Here is a tiny trained network, its code and every weight. The questions are about switching its units off for an input and a target symbol, where a switched-off unit gives its printed mean instead of its output.

import numpy as np


def w(rows, s, z=0):
    codes = np.array(rows[::2]) - 128.0
    scale = np.full(codes.shape[1], s)
    scale[-1] = z or s
    return codes * scale


def norm(h):
    return h / np.sqrt((h * h).mean(-1, keepdims=True) + 1e-5)


def f(y):
    return np.maximum(y, 0)


def softmax(a):
    e = np.exp(a - a.max(-1, keepdims=True))
    return e / e.sum(-1, keepdims=True)


def log_softmax(a):
    a = a - a.max(-1, keepdims=True)
    return a - np.log(np.exp(a).sum(-1, keepdims=True))


def net(x, mask):
    ids = ['ΓΛΣδεη'.index(c) for c in x.split()]
    T = len(ids)
    res = E[ids] + P[:T]
    u = 0
    for l in range(3):
        r = norm(res)
        for j in range(2):
            rows = slice(2 * j, 2 * j + 2)
            q, k, v = (r @ M[l][rows].T for M in (Q, K, V))
            z = softmax(np.where(np.tri(T) > 0, q @ k.T / 2**0.5, -1e9)) @ v
            o = O[l][rows]
            res = res + np.where(mask[u + j], z, o[:, -1]) @ o[:, :-1]
        u += 2
        y = f(norm(res) @ A[l][:, :-1].T + A[l][:, -1])
        res = res + np.where(mask[u : u + 8], y, B[l][:, -1]) @ B[l][:, :-1]
        u += 8
    return log_softmax(norm(res)[-1] @ U[:, :-1].T + U[:, -1])


Q, K, V, O, A, B = {}, {}, {}, {}, {}, {}
E = w([
[160,30,137,123,185,150,98,162,105],'Γ',
[157,81,7,167,134,118,174,123,73],'Λ',
[172,125,173,152,174,84,129,41,94],'Σ',
[55,142,183,143,123,134,106,158,90],'δ',
[98,217,95,109,162,84,130,66,122],'ε',
[177,102,190,97,31,121,161,80,75],'η',
],0.021)
P = w([
[59,92,202,176,117,96,96,124,79],'0',
[122,32,188,231,131,160,118,60,66],'1',
[64,93,127,79,115,151,153,69,154],'2',
[122,119,137,107,185,69,153,203,109],'3',
[132,102,156,250,206,247,168,70,41],'4',
[137,224,107,89,73,168,144,112,142],'5',
],0.011)
Q[0] = w([
[2,143,221,119,120,128,86,124,5],'L0H0',
[67,159,143,163,125,89,122,193,84],'L0H0',
[126,127,35,68,78,201,199,203,136],'L0H1',
[14,185,131,204,67,228,124,25,206],'L0H1',
],0.0081)
K[0] = w([
[35,113,140,228,160,152,178,154,66],'L0H0',
[1,140,138,183,100,122,105,131,93],'L0H0',
[79,111,75,62,27,146,189,193,162],'L0H1',
[60,220,118,159,116,89,120,47,103],'L0H1',
],0.0083)
V[0] = w([
[166,152,95,121,196,238,135,142,157],'L0H0',
[112,93,142,121,171,48,78,120,116],'L0H0',
[140,135,145,118,52,163,254,54,97],'L0H1',
[113,112,194,133,141,80,80,144,147],'L0H1',
],0.0074)
O[0] = w([
[94,137,207,42,139,171,112,33,1,2],'L0H0',
[114,133,55,149,101,19,98,186,97,223],'L0H0',
[188,84,169,206,101,142,19,86,151,192],'L0H1',
[75,122,89,82,67,89,104,199,46,177],'L0H1',
],0.0074,0.0053)
A[0] = w([
[180,142,119,46,49,110,209,42,249,225],'L0N0',
[63,118,136,168,174,116,75,113,97,221],'L0N1',
[195,105,161,121,63,99,173,87,130,128],'L0N2',
[151,127,102,161,74,114,141,232,165,4],'L0N3',
[96,167,10,125,143,144,61,111,213,79],'L0N4',
[98,145,155,42,92,1,180,148,180,45],'L0N5',
[135,158,118,47,113,239,127,47,188,117],'L0N6',
[77,136,9,53,98,107,105,140,170,96],'L0N7',
],0.0089,0.0032)
B[0] = w([
[1,101,88,192,126,121,239,109,225,215],'L0N0',
[117,171,185,113,121,69,61,172,202,244],'L0N1',
[68,110,65,130,95,155,132,102,109,254],'L0N2',
[106,126,55,92,122,139,147,23,94,175],'L0N3',
[127,146,114,199,124,106,200,24,165,167],'L0N4',
[36,115,65,236,161,179,171,195,55,183],'L0N5',
[151,82,109,155,131,155,224,38,111,151],'L0N6',
[133,66,138,86,123,171,101,49,41,170],'L0N7',
],0.0092,0.0066)
Q[1] = w([
[182,136,146,130,118,105,125,183,176],'L1H0',
[63,252,128,154,82,87,165,74,194],'L1H0',
[228,114,100,139,156,99,193,105,103],'L1H1',
[120,163,223,138,99,181,37,199,84],'L1H1',
],0.012)
K[1] = w([
[113,81,111,161,122,120,77,139,164],'L1H0',
[99,209,128,110,15,100,88,66,180],'L1H0',
[53,109,86,19,103,114,104,114,100],'L1H1',
[145,218,145,162,252,183,90,103,135],'L1H1',
],0.012)
V[1] = w([
[143,14,187,136,230,221,85,127,172],'L1H0',
[2,124,24,150,95,71,57,69,157],'L1H0',
[111,145,140,47,93,162,140,57,189],'L1H1',
[202,143,51,209,189,148,110,198,134],'L1H1',
],0.0058)
O[1] = w([
[61,171,158,186,66,9,137,91,93,104],'L1H0',
[193,198,100,52,97,170,150,157,114,254],'L1H0',
[130,166,96,126,171,156,159,158,123,70],'L1H1',
[173,72,153,113,116,143,123,115,171,104],'L1H1',
],0.011,0.0088)
A[1] = w([
[213,180,69,8,143,215,154,233,164,46],'L1N0',
[226,128,106,230,171,86,26,46,78,3],'L1N1',
[86,155,230,116,143,177,26,255,207,75],'L1N2',
[123,60,135,200,118,120,122,141,232,92],'L1N3',
[218,215,31,36,145,174,102,58,214,86],'L1N4',
[209,116,138,143,228,118,102,152,14,192],'L1N5',
[119,109,110,88,108,126,127,103,90,129],'L1N6',
[50,249,112,141,100,142,107,141,225,169],'L1N7',
],0.0077,0.0069)
B[1] = w([
[188,130,85,219,47,58,196,93,156,181],'L1N0',
[139,126,30,76,163,149,179,114,168,193],'L1N1',
[160,186,196,168,29,198,176,174,173,195],'L1N2',
[48,128,73,143,136,78,129,180,131,170],'L1N3',
[114,194,121,84,99,81,36,40,170,245],'L1N4',
[77,126,119,159,142,114,149,128,250,243],'L1N5',
[131,136,150,83,142,127,108,98,131,194],'L1N6',
[89,210,152,85,122,174,94,205,182,255],'L1N7',
],0.011,0.0052)
Q[2] = w([
[9,138,99,35,125,38,202,163,88],'L2H0',
[109,44,134,129,14,213,91,108,141],'L2H0',
[201,166,202,254,170,75,122,174,39],'L2H1',
[139,173,162,80,148,211,51,59,153],'L2H1',
],0.0098)
K[2] = w([
[70,107,107,178,123,13,119,178,23],'L2H0',
[138,83,84,142,3,165,157,150,99],'L2H0',
[56,92,92,65,61,102,80,167,155],'L2H1',
[154,173,90,104,90,190,169,87,139],'L2H1',
],0.011)
V[2] = w([
[138,184,37,153,39,135,44,218,23],'L2H0',
[73,193,98,229,44,175,223,1,112],'L2H0',
[113,197,92,152,220,104,165,146,204],'L2H1',
[180,47,67,134,237,73,103,139,4],'L2H1',
],0.0057)
O[2] = w([
[108,71,215,140,228,128,82,115,146,225],'L2H0',
[125,76,171,28,114,92,76,143,82,231],'L2H0',
[95,64,185,108,147,73,51,81,152,146],'L2H1',
[125,98,2,40,128,175,147,92,175,3],'L2H1',
],0.0093,0.0045)
A[2] = w([
[168,179,103,78,190,90,88,105,131,83],'L2N0',
[174,67,132,178,165,155,118,129,146,84],'L2N1',
[131,60,90,167,188,153,169,102,78,86],'L2N2',
[90,129,8,151,146,237,218,208,103,112],'L2N3',
[159,82,77,120,129,130,165,29,114,127],'L2N4',
[104,170,208,170,98,147,141,186,94,2],'L2N5',
[160,81,143,92,69,96,109,106,13,93],'L2N6',
[146,51,155,93,76,136,140,110,70,153],'L2N7',
],0.015,0.0086)
B[2] = w([
[126,70,137,109,139,195,119,131,114,177],'L2N0',
[100,159,88,106,107,101,133,135,111,137],'L2N1',
[49,168,115,89,91,163,134,123,141,165],'L2N2',
[59,182,1,108,111,185,147,147,72,255],'L2N3',
[192,112,148,120,127,177,131,132,111,225],'L2N4',
[135,125,183,124,143,177,135,157,69,179],'L2N5',
[181,164,114,95,89,76,121,88,46,232],'L2N6',
[169,149,135,139,164,93,112,72,111,243],'L2N7',
],0.021,0.0091)
U = w([
[107,177,31,88,66,154,140,176,118,53],'Γ',
[191,38,116,117,180,185,150,117,158,154],'Λ',
[103,140,153,209,136,60,187,85,211,223],'Σ',
[127,147,221,131,131,177,168,175,108,146],'δ',
[73,140,153,6,203,130,2,107,144,4],'ε',
[191,194,128,106,163,58,145,90,64,101],'η',
],0.0091,0.0037)

Each question gives the input, a string of symbols that net reads in full, and the target symbol t.
The units are the heads (2 rows each of Q, K, V and O) and the neurons (one row each of A and B). Each row of codes is followed by its name. A weight is (code - 128) times the scale printed after its matrix; where a second scale follows, it is the last column's (O, A, B and U).
mask holds one flag per unit, layer by layer, with each layer's heads first. A switched-off unit (its flag False) gives its mean, the last column of its rows in O or B, instead of its output. The means were averaged over made-up inputs and are rounded, as every weight is.
A unit's drop is (log p(t) with every unit on - log p(t) with that unit switched off) / (log p(t) with every unit on - log p(t) with every unit switched off).
The circuit of an input: a set's keep is (log p(t) with only the set's units on - log p(t) with every unit switched off) / (log p(t) with every unit on - log p(t) with every unit switched off). Starting from the 12 units with the biggest drops (on a tie, the unit counted first), units are removed one at a time, each time the one whose removal leaves the highest keep (on an exact tie, the one counted first), for as long as the keep stays at least 0.8.
units of the circuit, in order: the units of the circuit, biggest drop first
top k neurons: the k neurons with the biggest drops, biggest first
k most important neurons of layer l: the k neurons of layer l with the biggest drops, biggest first
drop of u: that unit's drop, to one decimal
input Σ ε ε, target Σ: most important neuron of layer 1 : L1N7
input Γ η ε η ε η, target Σ: units of the circuit, in order : L0N0; L2H1; L2N3
input Γ Γ Λ Σ, target Γ: units of the circuit, in order : L0H1; L0N5; L2N3
input Γ δ Σ, target ε: units of the circuit, in order : L1H0; L1N4; L2N0; L2N6
input Γ η η Γ δ Λ, target Λ: units of the circuit, in order : L2N3; L2N6; L0H1; L2H0
input δ Γ δ, target η: top 4 neurons : L0N7; L0N0; L0N3; L0N2
input Λ Λ Λ Γ δ Γ, target δ: 2 most important neurons of layer 0 : L0N5; L0N2
input η Γ η δ η ε, target Σ: 2 most important neurons of layer 0 : L0N4; L0N0
input η δ η, target δ: top 2 neurons : L0N0; L1N2
input η η Γ η Λ η, target Λ: top 3 neurons : L0N0; L0N6; L0N1
input ε η ε δ Γ δ, target η: top 2 neurons : L1N0; L0N0
input ε Λ η η δ η, target δ: 3 most important neurons of layer 1 : L1N3; L1N7; L1N2
input η Σ η, target ε: top 2 neurons : L0N0; L0N2
input Γ η η Λ ε η, target Σ: 2 most important neurons of layer 2 : L2N3; L2N6
input Γ ε δ η Λ η, target Λ: top 3 neurons : L0N0; L0N6; L0N5
input η Γ δ Γ Σ, target Λ: 2 most important neurons of layer 1 : L1N1; L1N5
input Γ η Σ, target ε: top neuron : L1N4
input δ ε δ, target Σ: 2 most important neurons of layer 1 : L1N0; L1N4
input ε ε Σ Σ, target Σ: top 2 neurons : L1N5; L2N3
input Γ δ ε Γ ε Γ, target Σ: 2 most important neurons of layer 1 : L1N5; L1N2
input η η η η ε, target ε: top neuron : L2N0
input Γ Σ Λ ε η Γ, target δ: 2 most important neurons of layer 1 : L1N7; L1N4
input Γ η η Σ Σ η, target ε: top 2 neurons : L0N0; L1N7
input η Λ Γ η Σ, target Λ: drop of L1N1 : 1.2
input η η η δ η Γ, target η: drop of L0H0 : 1.6
input δ η η η, target η: drop of L0H1 : 2.0
input Γ ε ε η Γ, target Σ: drop of L2N3 : 0.2
input Γ Γ δ Σ, target Γ: top neuron : L2N3
